Below are the code and all the weights of a small trained network. Each question names an input and a class and asks about switching units off, where a switched-off unit gives its printed mean instead of its output.

import numpy as np


def w(rows, s, z=0):
    codes = np.array(rows[::2]) - 128.0
    scale = np.full(codes.shape[1], s)
    scale[-1] = z or s
    return codes * scale


def norm(h):
    return h / np.sqrt((h * h).mean(-1, keepdims=True) + 1e-5)


def f(y):
    return np.maximum(y, 0)


def log_softmax(a):
    a = a - a.max(-1, keepdims=True)
    return a - np.log(np.exp(a).sum(-1, keepdims=True))


def net(x, mask):
    res = np.array(x, float).reshape(1, 5) / 4 @ E
    u = 0
    for l in range(2):
        y = f(norm(res) @ A[l][:, :-1].T + A[l][:, -1])
        res = res + np.where(mask[u : u + 15], y, B[l][:, -1]) @ B[l][:, :-1]
        u += 15
    return log_softmax(norm(res)[-1] @ U[:, :-1].T + U[:, -1])


A, B = {}, {}
E = w([
[226,117,138,152,108,128,2],'x0',
[92,145,107,125,53,120,115],'x1',
[102,108,72,68,192,211,52],'x2',
[115,53,144,206,107,234,51],'x3',
[174,172,180,110,159,201,194],'x4',
],0.0049)
A[0] = w([
[134,126,159,181,95,53,81,27],'L0N0',
[119,115,158,141,181,130,172,120],'L0N1',
[91,142,122,119,79,71,187,110],'L0N2',
[155,161,129,76,163,46,168,55],'L0N3',
[53,72,138,204,119,77,164,5],'L0N4',
[204,179,161,134,113,230,140,41],'L0N5',
[97,111,143,175,95,136,190,54],'L0N6',
[72,175,121,30,135,169,152,118],'L0N7',
[136,191,140,56,114,104,254,183],'L0N8',
[111,111,135,198,74,222,122,204],'L0N9',
[167,139,120,180,69,114,170,46],'L0N10',
[155,174,136,130,64,157,104,90],'L0N11',
[189,142,142,85,190,146,109,166],'L0N12',
[127,143,143,82,185,130,159,63],'L0N13',
[123,125,114,120,150,51,239,71],'L0N14',
],0.0081,0.0028)
B[0] = w([
[79,98,81,90,138,67,188,166],'L0N0',
[88,98,96,174,132,142,152,163],'L0N1',
[98,127,126,246,60,125,94,194],'L0N2',
[190,152,117,149,94,213,111,190],'L0N3',
[215,84,87,105,121,180,94,173],'L0N4',
[152,43,99,185,168,52,152,192],'L0N5',
[100,146,100,121,159,180,54,167],'L0N6',
[78,114,71,89,116,97,109,196],'L0N7',
[64,225,117,146,71,43,175,254],'L0N8',
[168,179,147,83,164,149,52,230],'L0N9',
[136,127,154,68,115,57,124,161],'L0N10',
[155,113,132,153,209,122,150,156],'L0N11',
[190,113,104,83,139,181,93,194],'L0N12',
[147,99,78,94,166,91,135,166],'L0N13',
[75,98,207,166,51,167,159,208],'L0N14',
],0.012,0.007)
A[1] = w([
[114,58,61,184,63,93,248,77],'L1N0',
[113,118,123,123,97,98,210,47],'L1N1',
[187,114,229,124,147,70,162,35],'L1N2',
[181,221,157,130,140,158,160,1],'L1N3',
[178,45,160,165,133,160,167,122],'L1N4',
[125,192,146,96,64,71,205,124],'L1N5',
[138,166,132,141,157,56,149,101],'L1N6',
[149,183,107,74,108,198,204,96],'L1N7',
[33,84,94,82,84,115,71,79],'L1N8',
[221,96,179,96,198,229,143,145],'L1N9',
[92,96,148,100,149,109,188,25],'L1N10',
[189,163,165,127,83,231,114,123],'L1N11',
[52,199,103,48,164,224,166,116],'L1N12',
[138,233,215,168,30,205,173,130],'L1N13',
[2,181,248,133,117,133,179,37],'L1N14',
],0.0086,0.0018)
B[1] = w([
[111,72,146,188,198,44,176,251],'L1N0',
[139,75,94,161,160,154,150,188],'L1N1',
[140,170,210,97,120,89,121,156],'L1N2',
[126,117,145,59,153,113,194,138],'L1N3',
[67,136,145,62,141,100,70,160],'L1N4',
[114,111,83,145,204,231,127,243],'L1N5',
[127,96,187,143,54,137,170,169],'L1N6',
[148,101,170,44,123,124,108,153],'L1N7',
[207,137,121,70,114,137,147,237],'L1N8',
[87,119,131,210,87,189,119,254],'L1N9',
[158,92,112,159,129,138,166,134],'L1N10',
[107,81,127,122,226,129,141,180],'L1N11',
[193,125,120,108,67,48,108,176],'L1N12',
[100,248,130,22,96,154,106,242],'L1N13',
[112,180,131,230,34,137,75,219],'L1N14',
],0.017,0.0058)
U = w([
[133,64,93,184,167,64,253,153],'0',
[218,99,43,33,108,116,103,161],'1',
[182,96,246,141,130,52,123,106],'2',
[32,233,104,214,46,138,180,171],'3',
[111,202,159,49,173,207,184,66],'4',
[143,58,128,199,185,232,24,176],'5',
[70,113,148,110,162,136,143,2],'6',
],0.011,0.0058)

Each question gives the input, the list of numbers given to net, and the class t.
The units are the neurons (one row each of A and B). Each row of codes is followed by its name. A weight is (code - 128) times the scale printed after its matrix; where a second scale follows, it is the last column's (A, B and U).
mask holds one flag per neuron, layer by layer. A switched-off neuron (its flag False) gives its mean, the last column of its row in B, instead of its output. The means were averaged over made-up inputs and are rounded, as every weight is.
A unit's drop is (log p(t) with every unit on - log p(t) with that unit switched off) / (log p(t) with every unit on - log p(t) with every unit switched off).
The circuit of an input: a set's keep is (log p(t) with only the set's units on - log p(t) with every unit switched off) / (log p(t) with every unit on - log p(t) with every unit switched off). Starting from the 12 units with the biggest drops (on a tie, the unit counted first), units are removed one at a time, each time the one whose removal leaves the highest keep (on an exact tie, the one counted first), for as long as the keep stays at least 0.8.
units of the circuit, in order: the units of the circuit, biggest drop first
k most important neurons: the k neurons with the biggest drops, biggest first
k most important neurons of layer l: the k neurons of layer l with the biggest drops, biggest first
input [1,4,1,0,-8], class 0: units of the circuit, in order : [L0N9; L1N0]
input [5,6,0,0,6], class 5: 3 most important neurons : [L0N8; L1N9; L0N12]
input [-3,6,-6,2,-6], class 1: 4 most important neurons : [L0N4; L0N6; L1N8; L0N5]
input [-1,2,3,2,3], class 5: units of the circuit, in order : [L0N8]
input [4,0,-5,1,1], class 2: 2 most important neurons of layer 0 : [L0N8; L0N7]
input [4,-4,-3,-4,-2], class 4: 3 most important neurons : [L0N3; L1N13; L0N5]
input [-7,3,4,2,8], class 0: units of the circuit, in order : [L0N5; L1N0]
input [4,3,-7,3,-8], class 2: units of the circuit, in order : [L0N8; L1N5]
input [5,2,-7,3,-3], class 2: 3 most important neurons of layer 1 : [L1N2; L1N13; L1N6]
input [-3,0,-2,0,-6], class 0: 3 most important neurons of layer 1 : [L1N0; L1N14; L1N9]
input [8,-5,-3,4,-7], class 1: 2 most important neurons : [L0N0; L1N0]
input [6,3,-3,-3,3], class 0: 2 most important neurons : [L0N9; L0N0]
input [-7,8,-2,8,-1], class 5: 2 most important neurons of layer 0 : [L0N8; L0N4]
input [-1,1,2,2,4], class 5: 2 most important neurons of layer 0 : [L0N8; L0N9]
input [0,2,-7,0,-4], class 0: units of the circuit, in order : [L1N0]
input [0,6,3,-2,-4], class 1: 2 most important neurons : [L0N8; L1N8]
input [-7,6,6,-2,-4], class 0: 2 most important neurons of layer 0 : [L0N7; L0N9]
input [0,-7,-8,4,7], class 2: 2 most important neurons : [L0N5; L1N2]
input [5,5,3,-2,-6], class 1: 3 most important neurons : [L0N8; L0N5; L1N8]
input [-1,1,-4,7,-7], class 1: 2 most important neurons : [L0N0; L0N3]
input [4,-3,-4,-4,7], class 0: 2 most important neurons of layer 0 : [L0N5; L0N9]
input [5,-8,-5,-5,8], class 0: 4 most important neurons : [L0N5; L0N9; L1N0; L0N13]
input [7,-4,-4,3,-6], class 1: most important neuron : [L0N8]
input [3,-4,-3,-5,6], class 4: 4 most important neurons : [L0N3; L1N13; L0N12; L1N5]
input [-6,2,1,3,7], class 0: 2 most important neurons : [L0N5; L1N13]
input [6,3,-2,-2,-1], class 0: 2 most important neurons of layer 0 : [L0N0; L0N9]
